In the rows, 128 means zero.
Known rows:
[ 98 147 136 154 164 122 122  86 118 131 153 146 119 149 104 127  95 170
 138 110 167 123 153  67 111 134]: fiskure
[ 76 134 119 160 178 109 142  86 132 129 151 147 135 140 170 133 164 139
 140 117 158 133 152 124 152  85]: levuni
[113 104 122 151 114 133 118 151 149 110 134 129 129 117 111 136 122 121
 134 114 118 135 149 132 143 119]: kludra
[153 140 158 112 126 130 166 115 138  91 133 121 109 143 141 111 150 110
 149 148  67 171 126 149 121  93]: tuflol
[112 132 123 135 115 131 122 118 116 132 112 113 131 116 141 137 140 118
 121 110 124 125 126 122 132 131]: trasuk
[141 128 130 123 122 135 113 132 126 134 119 120 120 123  96 123  92 136
 116 122 123 114 121 109 121 148]: pleto
[129 129 117 140 110 134 122 144 134 138 125 117 125 128 139 134 128 126
 125 114 123 134 128 133 137 130]: soram
[101 121 130 136 126 136 127 120 122 119 117 123 133 117 126 139 142 117
 121 115 127 110 132 124 131 127]: flifek
[ 96 146 126 194 122 136 103 122 132 135 159 136 106 150 100 140  89 173
 145  89 160 151 179  65 126 138]: kadrim
[113 143 131 137  88 146 107 123  99 138 102 102 122 108 104 139 112 125
 107  91 118 111 127  92 114 160]: drotrul
[117 129 127 140  96 154 102 144 124 137 111 107 122 115  88 137  99 129
 109 102 108  92 128  98 121 153]: bosti
[133 113 114 110 156 111 139 124 147 140 122 127 139 117 157 114 140 112
 122 140 124 131 112 160 152 100]: dunek
[122 146 124 139 132 151 119 151 142 131 127 136 118 144 135 129 143  96
 121 116 135  90 124 125 138 134]: zavadrir
[135 123 126 115 135 123 126 129 134 132 125 125 129 123 123 123 116 130
 125 129 127 125 119 127 128 129]: staflugar
[157 133 159 112 121 125 170 116 133  82 140 129 111 146 151 117 153 111
 153 153  83 176 122 159 112 108]: soklok
[111 134 128 141 101 141 113 132 116 127 114 113 125 115 111 140 118 124
 117 105 121 117 133 105 123 143]: siplo
[106 115 127 143  90 148 131 134 132 132 114 122 124 121  96 145 118 156
 104 125 105  63 105 106 122 127]: deto
[133 133 108  94  87 133 127 102 157 194 127 140 129 132 146 103 110 111
 120 157 123 162 130 178 200 126]: pigibris
[124 119 131 117 143 128 130 121 131 123 123 128 132 121 118 123 117 126
 122 133 126 112 120 123 129 132]: leklam
[136 125 127 116 134 125 126 126 132 131 124 126 128 123 119 122 114 130
 122 127 127 126 124 128 130 130]: vufer

Facts:
zagrul(bugror, drofu); zagrul(bretri, mibok); zagrul(bretri, brasim); zagrul(pabim, fenir)
zagrul(pabim, botidrok); zagrul(bragrur, stutrak); zagrul(bragrur, fenir); zagrul(bodazes, pudol)
zagrul(bodazes, grokebruk); zagrul(vetor, dreflok); zagrul(teman, foflu); zagrul(skolaple, mafom)
zagrul(skolaple, nakek); zagrul(skolaple, brisol); zagrul(fota, kuzun); zagrul(fota, plefum)
zagrul(beklan, treklal); zagrul(beklan, plefum); zagrul(beklan, brasim); zagrul(bilun, vabres)
zagrul(bilun, fiskure); zagrul(klabo, mitrutrol); zagrul(klabo, mibok); zagrul(treplos, resotro)
zagrul(plafigu, pudol); zagrul(plafigu, bopen); zagrul(kadrim, bepa); zagrul(baskir, verer)
zagrul(skoplas, vupil); zagrul(vilige, levuni); zagrul(stumaklol, plifupli); zagrul(stumaklol, ganivo)
zagrul(doti, nakek); zagrul(soram, kivun); zagrul(fifler, graris); zagrul(fifler, tikli)
zagrul(zevan, drizir); zagrul(nanosuk, plifupli); zagrul(bitrem, flifek); zagrul(brustu, tikli)
zagrul(stavaklos, dezim); zagrul(pigibris, vikluk); zagrul(pigibris, sumeza); zagrul(pigibris, figer)
zagrul(pigibris, rori); zagrul(toklosta, seplem); zagrul(toklosta, monul); zagrul(leflis, tragris)
zagrul(fizas, mafom); zagrul(ladul, rilon); zagrul(drudun, leklam); zagrul(gazodrer, pogrenum)
zagrul(gazodrer, deto); zagrul(broflas, pogrenum); triros(mabraluk, grostisa); triros(mabraluk, tuflol)
triros(bugror, bragrur); triros(bretri, rusak); triros(bretri, skoplas); triros(pabim, siplo)
triros(brasim, stumaklol); triros(dezim, pibrur); triros(drotrul, nuro); triros(drotrul, trasuk)
triros(drotrul, brustu); triros(resotro, teman); triros(resotro, vufer); triros(tikli, flifek)
triros(zavadrir, plasko); triros(zavadrir, baklis); triros(zavadrir, kuzek); triros(teman, resotro)
triros(verer, drodres); triros(kludra, monul); triros(kludra, stutrak); triros(klugril, flifek)
triros(deto, dronus); triros(fota, stumaklol); triros(fota, skedris); triros(beklan, baskir)
triros(bosti, drutrel); triros(stutrak, monul); triros(klabo, siplo); triros(bokli, fizas)
triros(kuni, loste); triros(kadrim, kludra); triros(skoplas, dronus); triros(foflu, bratogem)
triros(foflu, bosti); triros(vilige, rori); triros(stumaklol, skedris); triros(guston, klugril)
triros(doti, pleto); triros(soram, vikluk); triros(soram, staflugar); triros(soram, tozur)
triros(soram, tuvulis); triros(soram, soklok); triros(skedris, stumaklol); triros(skedris, fota)
triros(skedris, brasim); triros(dronus, deto); triros(mafin, broflas); triros(stavan, nuro)
triros(drodres, verer); triros(kuzek, sumeza); triros(kuzek, baklis); triros(kuzek, fifler)
triros(plasko, baklis); triros(bitrem, foflu); triros(bitrem, bratogem); triros(brustu, drotrul)
triros(sumeza, plasko); triros(sumeza, zavadrir); triros(plefum, treplos); triros(rusak, skoplas)
triros(grokebruk, vufer); triros(monul, kadrim); triros(siplo, pabim); triros(levuni, brisol)
triros(vastu, mafin); triros(vastu, brisol); triros(vastu, levuni); triros(vastu, broflas)
triros(vastu, trodrupak); triros(munin, vastu); triros(munin, brisol); triros(flifek, guston)
triros(steper, trodrupak); triros(bepa, dunek); triros(drudun, mafin); triros(ganivo, bratogem)
triros(figer, leklam); triros(dripus, mabraluk); triros(trasuk, brustu); triros(trasuk, stavan)
visku(bragrur, dunek); visku(loste, graris); visku(loste, rolos); visku(loste, fumur)
visku(brasim, vabres); visku(grostisa, stodrir); visku(grostisa, broflas); visku(drotrul, plasko)
visku(drotrul, truzom); visku(resotro, begrek); visku(fiskure, zomi); visku(deto, mestir)
visku(beklan, zolel); visku(beklan, listadrik); visku(bosti, mestir); visku(bosti, zolel)
visku(baklis, plasko); visku(drutrel, doti); visku(drutrel, vastu); visku(drutrel, fliskir)
visku(drutrel, rolos); visku(stutrak, baskir); visku(klabo, levuni); visku(plafigu, nakek)
visku(plafigu, dunek); visku(kuni, rovem); visku(kuni, vilige); visku(kadrim, tuvulis)
visku(kadrim, levuni); visku(zumi, mitrutrol); visku(zumi, brisol); visku(zumi, pudol)
visku(zumi, skedris); visku(pleto, baskir); visku(gedru, dripus); visku(gedru, rovem)
visku(mafin, stodrir); visku(mafin, bratogem); visku(bopen, dripus); visku(giklem, doti)
visku(giklem, soklok); visku(pibrur, mafom); visku(pibrur, tuvulis); visku(pibrur, steper)
visku(trodrupak, graris); visku(trodrupak, tuflol); visku(nuro, mafom); visku(nuro, bratogem)
visku(leflis, fifler); visku(grokebruk, vastu); visku(grokebruk, kivun); visku(siplo, brustu)
visku(munin, pigibris); visku(munin, fifler); visku(fizas, foflu); visku(ganivo, bepa)
visku(ganivo, lipir); visku(ganivo, skolaple); visku(ganivo, botidrok); visku(rori, foflu)
visku(rori, stavan); visku(figer, guston); visku(figer, mafom); visku(figer, zomi)
visku(vupil, bretri); visku(vupil, kivun); visku(vupil, verer); visku(tozur, stumaklol)
visku(tozur, mibok); visku(tozur, treklal); visku(gazodrer, bretri); visku(gazodrer, treklal)

Rows:
No name comes twice in this set of rows, the named rows included.
[116 123 122 143 107 138 131 133 133 135 124 127 128 131 129 140 140 136
 119 124 121 110 122 128 131 120] => rusak
[163 123 187 133  66 146 141 136  89  39 112 139 115 167 109 147 142 140
 154  90 144 122 144 157  62 181] => grokebruk
[167 137 172 110 113 131 182 120 124  69 141 133 108 154 152 115 165 105
 162 161  78 190 123 167 101 110] => fliskir
[ 91  99 117 162 120 144 118 143 151  94 149 118 137 102  97 147 110 114
 123 137 100 117 127  69 111 159] => stutrak
[145 121 107 113 145 111 134 131 150 146 124 124 135 121 167 114 134 121
 123 134 123 142 114 161 154 101] => baskir
[123 160 115 119 113 133  95 182 122 157 125  97 160 141 124 134 148 143
 155 154 110 135 149 136 126 112] => fota
[127 140 110 143 161 107 134 104 145 147 148 133 123 141 165 116 124 153
 136 116 154 159 135 122 141 106] => broflas
[ 97 184 135 166 117 120 106 160 117 163 142 113 126 139 113 135 121 166
 145 126 167 149 165  80 119 119] => klabo
[142 128 101 137 115 133 118 144 151 137 151 104 121 112 122 127  92 128
 118 143  97 140  97  69 105 174] => bragrur
[119 151 133 149 138 130 111 105 119 140 146 135 113 142  95 126  82 170
 132 106 157 128 145  64 108 148] => grostisa
[126 123 116 150  90 133 137 142 141 149 126 126 120 135 137 140 138 154
 116 132 117 113 114 132 133 113] => skoplas
[154 124 127 129  85  86 138 214 105 127 138 152 174 138 183 148 209 129
 160 192 225 173 125 204 109 155] => bretri
[151 124 161 128  94 126 181 130 118  64 139 140 121 153 176 135 204  93
 165 156 101 191 132 190 105 115] => vastu
[104 123 133 142 108 145 118 127 119 120 118 120 127 118 101 140 119 124
 117 110 122  98 133 106 121 146] => resotro

Now the same objects, written a new way:
Known rows:
[164  53 124 137 147 116 108 124 168 123 150 132 130 136 142 128 112 108
 127 139 122 112 127 107 122 153 152 100]: graris
[116 163 160 133 122 115 139 107 119 142 103 121 134 135 128 117 134 124
 135 113 155 128 116 134 136 139 132 131]: skolaple
[135  93 167 144 143 120 131 111 177 143 185 124 132 137 141 114 124 128
 141 107 150 128 121 137 148 149 144 129]: fifler
[126 148 128 129 144 131 128 137 154 130 117 128 128 115 123 137 127 127
 131 145 127 118 125 118 111 129 130 128]: drofu
[121 145 145 134 123 118 136 112 134 140 107 122 129 133 134 114 133 118
 136 130 152 128 121 133 144 135 130 129]: pigibris
[130 120 103 131 144 125 129 167 119 126 104 118 129 151 118 149 127 126
 131 127 138 119 146 129 129 137 127 123]: sumeza
[124 171  90 126 152 150 118 147 165 132  85 131 123 112 125 140 122 143
 121 160 124 123 134 119 117 133 120 139]: rori
[134 112 155 129 131 133 131 104 160 133 178 137 138 123 124 124 117 144
 132  67 126 127 116 137 129 136 133 135]: bilun
[118 107 134 129 113 132 122 122 103 130 106 124 130 144 135 116 130 129
 118  96 126 136 133 140 147 120 127 128]: drudun
[108 132 114 117 128 134 109 147  94 122 112 129 117 140 112 140 125 137
 123 138 128 133 132 127 114 118 116 128]: stutrak
[141  77 122 125 132 104 108 135 106 119 161 132 122 150 131 134 131 133
 139 124 125 113 134 122 117 142 146 100]: verer
[123 135 146 131 145 125 129 139 142 136 104 118 127 133 125 136 130 121
 138 165 165 118 119 120 122 149 136 120]: mitrutrol
[121 134 160 131 133 132 128 122 145 134  96 118 134 134 127 128 125 114
 121 126 149 126 117 123 126 133 134 126]: lipir
[123 150 105 130 136 135 127 148 154 129  58 121 125 121 134 131 133 110
 117 184 132 126 132 112 129 119 124 131]: rilon
[124 155 124 117 134 141 122 133 110 127  63 126 131 126 117 138 127 116
 116 145 140 119 121 113 114 125 124 127]: fenir
[119  94 110 129 143 133 107 155 126 127  92 128 120 142 135 133 130 126
 131 161 146 122 140 132 138 131 131 115]: flifek
[146  94  99 123 123 152 172 130 133 124 134 144 132  80 133 132 140 141
 133 165 119 133 130 139 135  99 106 144]: nuro
[125 144 187 133 106 143  95 145 114 123 161 109 132 126 134 121 131 112
 131  91 151 125 140 133 121 125 126 105]: skedris
[131 155 138 130 118 120 141 107 128 136 137 126 127 126 123 117 123 123
 126 118 134 141 121 134 135 124 121 139]: stavaklos
[121 142 157 132 137 123 128 121 139 136 136 119 128 134 123 126 122 109
 131 135 143 132 117 124 126 135 127 134]: listadrik

Rows:
No name comes twice in this set of rows, the named rows included.
[129  55 138 124 120 122 149 149  77 115 121 124 129 124 133 141 145 113
 148 186 157 122 131 130 129 117 130 110] => levuni
[127 114 155 133 153 125 132 134 173 126 178 130 131 112 129 146 123 135
 145 136 130 116 118 119 103 150 139 121] => vabres
[111 144 108 125 154 149 108 151 155 127 163 138 121 115 124 141 117 168
 127 105 108 127 141 140 119 130 123 137] => ganivo
[100 119 141 129 127 119 123 151 103 118  89 115 126 133 134 140 137 107
 122 166 130 127 134 115 116 120 137 114] => foflu
[150  41  86 117 129 167 143 156  82 116 114 146 129  93 129 145 128 136
 128 156 132 127 144 130 133 108 109 131] => figer
[112 109 115 130 140 132 110 158 139 122  80 125 120 131 137 134 132 128
 125 173 124 126 139 128 124 116 130 122] => monul
[146 185  84 124 119 120 120 104 136 133 103 137 123 140 128 103 133 136
 118 102 112 128 133 137 141 126 122 140] => gazodrer
[105 166 116 129 125 138 115 125 146 130 157 131 126 131 131 122 126 162
 122  79 108 140 135 144 140 119 124 150] => beklan
[118 162 145 128 138 119 130 135 113 130  91 117 126 130 115 142 125 101
 129 167 150 124 119 113 109 132 125 122] => botidrok
[147  69 121 125 152 151 153 138 147 120 200 146 133  73 127 151 129 158
 145 148 128 123 128 131 112 125 119 132] => fiskure
[145  37 148 129 118 133 188 139 102 116 137 129 139  81 135 147 148 100
 144 205 144 124 121 114 119 110 126 118] => mafom

Now the same objects, written a new way:
Known rows:
[116 116  96 125 119 148 113 121 119 150 111 107 118]: stavan
[191 133  81  94 174 161 187 133 128 123 126 117 101]: pogrenum
[176 153 170  85 123 111 132 190 118 163 201 143 145]: loste
[148 141 115 112 130 138 113 129 146 164 120 109 123]: bokli
[165 158 104 118 159 119 109 116 154 155 182 106 159]: zumi
[143 138 114 119 127 142 117 127 137 154 131 115 124]: monul
[124 131 123 129 144  93 158 121 187 109 161 123 153]: plafigu
[151 167 154 117  80 139 153 169 102 173 102 131 111]: soklok
[122 126  96 117 118 148 117 131 138 163  73 101 102]: foflu
[126 139  90 127 122 146 114 127 135 156  95 101 112]: listadrik
[144 140 114 119 126 140 115 127 140 153 126 114 122]: lemil
[146 142 112 119 128 141 115 128 141 155 126 112 122]: seplem
[145 141 112 118 128 141 116 129 141 158 126 111 123]: drodres
[159  98 130 150 146 149 210 129 162  57 111 135  54]: broflas
[159 156  99 121 155 124 109 119 150 156 168 104 152]: gedru
[154 146 114 114 143 129 115 120 147 156 157 108 140]: stutrak
[136 136 143  94  97 134 131 189 109 168 108 127 102]: verer
[139 143 117 109 134 136 120 125 148 159 123 104 117]: plefum
[173 150 163  86 124 114 127 185 125 168 181 136 139]: giklem
[154 134 170 106  97 123 126 249 104 166  98 120  56]: vastu

Rows:
No name comes twice in this set of rows, the named rows included.
[152 129 110 115 154 126 108 116 143 154 180 103 155] => drotrul
[122 121 131 147 132 100 151 154 181 106 120 116 101] => drudun
[185 185 146 121 126 115 145 137 126 171 179 124 159] => tozur
[120 135 126 103  99 142 129 176 112 164  89 118  93] => treklal
[140 174  92 117 133 142 103 130 145 112 176 145 137] => baklis
[136  90 159 117  63 106 162 252 149 133  60 184 126] => doti
[177 114 177 139 118 180 104 100 166 140 112 126  55] => steper
[161 112 168 117 111 187 114  80 161 149 106 138  85] => guston
[181 154 160 125 135 109 117 189 119 143 199 124 115] => trodrupak
[206 133 180 145 149 155 102  94 171 133 196 128  96] => mafin
[105 120 124 135 119 113 162 130 167 104 123 131 129] => treplos
[ 88 118 100 133 119 113 158 134 175 115  80 114 117] => vilige
[114 115 127 116 128 102 160 137 186 128 103 120 128] => bitrem
[200 127 192 118 142 170 112  58 177 143 205 151 127] => pibrur

